ref: [-51.0 -23.2   7.3 -57.2  10.9  33.1 -29.0 -21.3 -15.9 -18.2  32.6  -9.9]
leb: [ 32.7 -13.1   8.1 -15.4   5.7   8.0  44.5  15.5 -51.3 -48.4  56.5  40.8]
filu: [ 38.1 -58.4  15.6  48.6   0.9   3.2 -84.1 -62.6  15.0   8.1  40.1   2.8]
Lav: [ 32.6  15.6   2.0  69.8   0.5   0.9 -32.2 -16.1  17.9 -20.1  15.0  17.5]
[ 32.6  15.6   2.0  69.8   0.5   0.9 -32.2 -16.1  17.9 -20.1  15.0  17.5] -> Lav
both ref Lav:  -> [32.6]
both leb filu:  -> [8.1]
both filu leb:  -> [8.1]
[-51.0 -23.2   7.3 -57.2  10.9  33.1 -29.0 -21.3 -15.9 -18.2  32.6  -9.9] -> ref

Ritu: [ 35.3  54.4  43.8 -66.5  64.8 -50.8 -41.5 -67.5 -35.6  28.4 -30.7  68.9
 -51.9 -54.2 -50.4   9.1  14.1 -24.1  48.5 -16.6  21.4  -1.7  42.1 -43.5
  53.1 -29.1  27.0 -54.6  57.9 -16.1 -24.4 -23.3  11.4 -36.0 -49.4  10.7
 -47.4 -38.7 -70.7  42.2  47.4]
pog: [-46.7 -40.0  14.9  69.5 -46.7   2.3 -25.6  58.6 -39.1 -69.0 -28.5 -17.6
  39.4 -15.0  44.4  16.5   1.9  57.0 -72.6 -19.0   6.5 -23.6  -5.5  -1.1
   0.6 -31.8 -57.8  65.0  38.2  66.7   5.6 -20.3   9.5 -28.0  45.5 -68.3
 -32.2  -4.5 -31.2 -38.4  -5.0]
Duf: [ -1.8  16.4 -52.0   4.8 -52.4  27.0 -14.9  42.7  66.9 -29.1 -49.3 -67.4
  -7.8  33.5  21.4  51.8  31.0 -55.3  20.8 -27.9 -64.6 -60.3  25.4  43.7
  61.0  15.3  59.4  25.0  49.7  21.3  -6.2   6.4 -35.2  56.0  -7.3  37.0
 -40.4 -65.6  40.1  10.2 -32.0]
Nop: [ 35.3  54.4  43.8 -66.5  43.8 -50.8 -41.5 -67.5 -35.6  28.4 -30.7  68.9
 -51.9 -54.2 -50.4   9.1  14.1 -24.1  48.5 -16.6  21.4  -1.7  42.1 -43.5
  53.1 -29.1  27.0 -54.6  57.9 -16.1 -24.4 -23.3  11.4 -36.0 -49.4  10.7
 -66.6 -38.7 -70.7  42.2  47.4]
lafez: [ -9.4 -21.9   6.7  72.4  33.3 -20.0  20.8 -35.2   3.2 -44.0  -2.0  18.3
 -15.3 -63.6  58.6 -38.0 -65.6 -42.6 -29.2 -52.1 -64.6 -32.5 -37.0  50.6
  34.4  57.7  32.0 -58.1  32.5 -58.2  42.9 -71.9   6.6 -69.5  62.0 -58.1
  56.4   6.5  -9.0  41.6  -7.5]
[-46.7 -40.0  14.9  69.5 -46.7   2.3 -25.6  58.6 -39.1 -69.0 -28.5 -17.6
  39.4 -15.0  44.4  16.5   1.9  57.0 -72.6 -19.0   6.5 -23.6  -5.5  -1.1
   0.6 -31.8 -57.8  65.0  38.2  66.7   5.6 -20.3   9.5 -28.0  45.5 -68.3
 -32.2  -4.5 -31.2 -38.4  -5.0] -> pog
[ 35.3  54.4  43.8 -66.5  43.8 -50.8 -41.5 -67.5 -35.6  28.4 -30.7  68.9
 -51.9 -54.2 -50.4   9.1  14.1 -24.1  48.5 -16.6  21.4  -1.7  42.1 -43.5
  53.1 -29.1  27.0 -54.6  57.9 -16.1 -24.4 -23.3  11.4 -36.0 -49.4  10.7
 -66.6 -38.7 -70.7  42.2  47.4] -> Nop

supo: [-17.4 -26.8 -21.4  24.2  -4.5   3.0   8.7  10.4   4.7  25.2]
dekev: [-35.7  32.8 -37.2   1.9 -16.3  65.5   4.6 -62.7 -45.4  52.1]
Lika: [ -9.6 -61.0 -34.9  37.8   7.8  13.7  -7.0  12.3 -16.1  60.0]
Luf: [ 27.5 -22.7 -34.6  25.2 -28.5  17.2 -46.4 -23.8   4.7 -28.1]
tose: [ 25.1 -15.9  13.3  25.5  22.5  -5.7  -1.6  20.0  17.4  22.6]
Bugef: [  3.7  65.5  70.2  -5.0  18.9 -34.1  20.7  21.6  31.0 -53.5]
both dekev Bugef:  -> [65.5]
both Bugef dekev:  -> [65.5]
[-35.7  32.8 -37.2   1.9 -16.3  65.5   4.6 -62.7 -45.4  52.1] -> dekev

bug: [-21.5  -5.9  63.4   0.0  27.1  32.4  32.4 -12.5  32.3]
luv: [ 12.0  51.5  10.9  -7.8  61.8  24.2  13.0 -33.3 -17.7]
kib: [-32.3 -27.2  11.3 -13.1  26.1   0.0 -21.1 -27.9   0.0]
zom: [ 23.8  -2.3   0.0  -8.5   0.0   0.0  11.4  -0.4 -28.7]
laf: [ -8.6   0.0 -17.7   0.0   3.0 -11.9   1.9  -4.8   0.0]
gos: [ 27.3   5.3  14.3 -29.6  42.2   0.0  16.1 -29.8 -10.4]
liga: [ 41.3  35.7  26.4   0.0  75.0  32.4 -24.0 -41.3 -70.1]
danuk: [  0.0   0.0   0.0   0.0  26.2  12.7  -6.0 -26.0  42.4]
kapag: [-18.9 -21.4  41.6  -5.9 -10.7  -2.7  32.0  14.2  35.8]
sepi: [-19.8  -2.2 -11.2  35.7   7.5 -28.7 -50.0   4.5 -54.1]
Pafo: [  0.0  54.6  50.6  14.0  55.9 -30.7   3.8 -30.0  66.6]
both kapag bug:  -> [-5.9]
both laf luv:  -> [-17.7]
both bug laf:  -> [0.0]
both sepi liga:  -> [35.7]

